Below are the code and all the weights of a small trained network. Each question names an input and a class and asks about switching units off, where a switched-off unit gives its printed mean instead of its output.

import numpy as np


def w(rows, s, z=0):
    codes = np.array(rows[::2]) - 128.0
    scale = np.full(codes.shape[1], s)
    scale[-1] = z or s
    return codes * scale


def f(y):
    return y / 2 * (1 + np.tanh(0.7978845608 * (y + 0.044715 * y**3)))


def log_softmax(a):
    a = a - a.max(-1, keepdims=True)
    return a - np.log(np.exp(a).sum(-1, keepdims=True))


def net(x, mask):
    res = np.array(x, float).reshape(1, 5) / 4 @ E
    y = f(res @ A[0][:, :-1].T + A[0][:, -1])
    res = res + np.where(mask, y, B[0][:, -1]) @ B[0][:, :-1]
    return log_softmax(res[-1] @ U[:, :-1].T + U[:, -1])


A, B = {}, {}
E = w([
[103,128,249,208,143,207],'x0',
[134,135,136,132,116,115],'x1',
[29,113,92,163,172,75],'x2',
[187,165,52,232,168,113],'x3',
[121,91,109,138,120,140],'x4',
],0.013)
A[0] = w([
[92,130,80,36,68,94,77],'neuron 0',
[212,115,133,55,94,177,108],'neuron 1',
[10,124,133,125,121,89,93],'neuron 2',
[76,120,152,84,108,128,80],'neuron 3',
[66,138,113,125,168,70,72],'neuron 4',
[46,123,206,156,83,180,81],'neuron 5',
[130,132,76,62,129,99,119],'neuron 6',
[33,100,177,42,67,118,3],'neuron 7',
],0.013,0.0036)
B[0] = w([
[246,84,224,114,174,122,220],'neuron 0',
[37,116,124,108,42,122,213],'neuron 1',
[142,113,172,78,29,175,217],'neuron 2',
[118,194,95,189,153,97,189],'neuron 3',
[88,136,122,94,43,128,184],'neuron 4',
[231,75,165,67,198,105,233],'neuron 5',
[138,119,172,149,227,168,193],'neuron 6',
[56,181,9,216,133,126,254],'neuron 7',
],0.013,0.017)
U = w([
[203,127,185,48,216,116,127],'0',
[130,217,48,205,138,106,254],'1',
[108,138,187,10,2,162,2],'2',
],0.011,0.0043)

Each question gives the input, the list of numbers given to net, and the class t.
The units are the neurons (one row each of A and B). Each row of codes is followed by its name. A weight is (code - 128) times the scale printed after its matrix; where a second scale follows, it is the last column's (A, B and U).
mask holds one flag per neuron, in row order. A switched-off neuron (its flag False) gives its mean, the last column of its row in B, instead of its output. The means were averaged over made-up inputs and are rounded, as every weight is.
A unit's drop is (log p(t) with every unit on - log p(t) with that unit switched off) / (log p(t) with every unit on - log p(t) with every unit switched off).
The circuit of an input: a set's keep is (log p(t) with only the set's units on - log p(t) with every unit switched off) / (log p(t) with every unit on - log p(t) with every unit switched off). Starting from all 8 units, units are removed one at a time, each time the one whose removal leaves the highest keep (on an exact tie, the one counted first), for as long as the keep stays at least 0.8.
units of the circuit, in order: the units of the circuit, biggest drop first
most important unit: the unit with the biggest drop
k most important neurons: the k neurons with the biggest drops, biggest first
drop when u is switched off: that unit's drop, to one decimal
input [-6,-3,-7,5,3], class 2: 4 most important neurons	[neuron 1; neuron 7; neuron 5; neuron 3]
input [5,6,-8,7,-2], class 2: 4 most important neurons	[neuron 7; neuron 3; neuron 1; neuron 6]
input [-4,1,7,-2,2], class 2: units of the circuit, in order	[neuron 2]
input [-1,3,-2,-3,0], class 1: 2 most important neurons	[neuron 2; neuron 5]
input [-1,7,-4,-4,-1], class 1: 3 most important neurons	[neuron 2; neuron 7; neuron 4]
input [-3,3,3,2,2], class 0: 2 most important neurons	[neuron 7; neuron 1]
input [2,5,8,7,-6], class 2: 2 most important neurons	[neuron 7; neuron 4]
input [-1,3,7,-7,-2], class 1: 2 most important neurons	[neuron 7; neuron 3]
input [4,-7,2,-5,-7], class 1: 4 most important neurons	[neuron 7; neuron 0; neuron 3; neuron 6]
input [1,-8,-4,-4,-3], class 1: units of the circuit, in order	[neuron 2; neuron 0]
input [6,-4,7,1,1], class 2: 2 most important neurons	[neuron 2; neuron 0]
input [-3,-6,6,-6,-2], class 1: 3 most important neurons	[neuron 7; neuron 3; neuron 1]
input [-4,-7,-6,4,-3], class 2: 2 most important neurons	[neuron 7; neuron 1]
input [6,4,1,-3,1], class 0: most important unit	neuron 5
input [-2,4,-1,-1,7], class 0: 3 most important neurons	[neuron 7; neuron 2; neuron 4]
input [-6,7,5,-8,2], class 1: 3 most important neurons	[neuron 7; neuron 5; neuron 3]
input [-8,3,2,-7,2], class 0: 2 most important neurons	[neuron 0; neuron 6]
input [-4,5,-7,2,7], class 2: drop when neuron 7 is switched off	0.6
input [7,5,-5,-6,0], class 0: drop when neuron 5 is switched off	5.0
input [7,-8,-3,6,5], class 0: drop when neuron 7 is switched off	2.9
input [-7,4,6,-6,3], class 0: drop when neuron 4 is switched off	0.0
input [3,3,6,-2,-3], class 2: most important unit	neuron 2
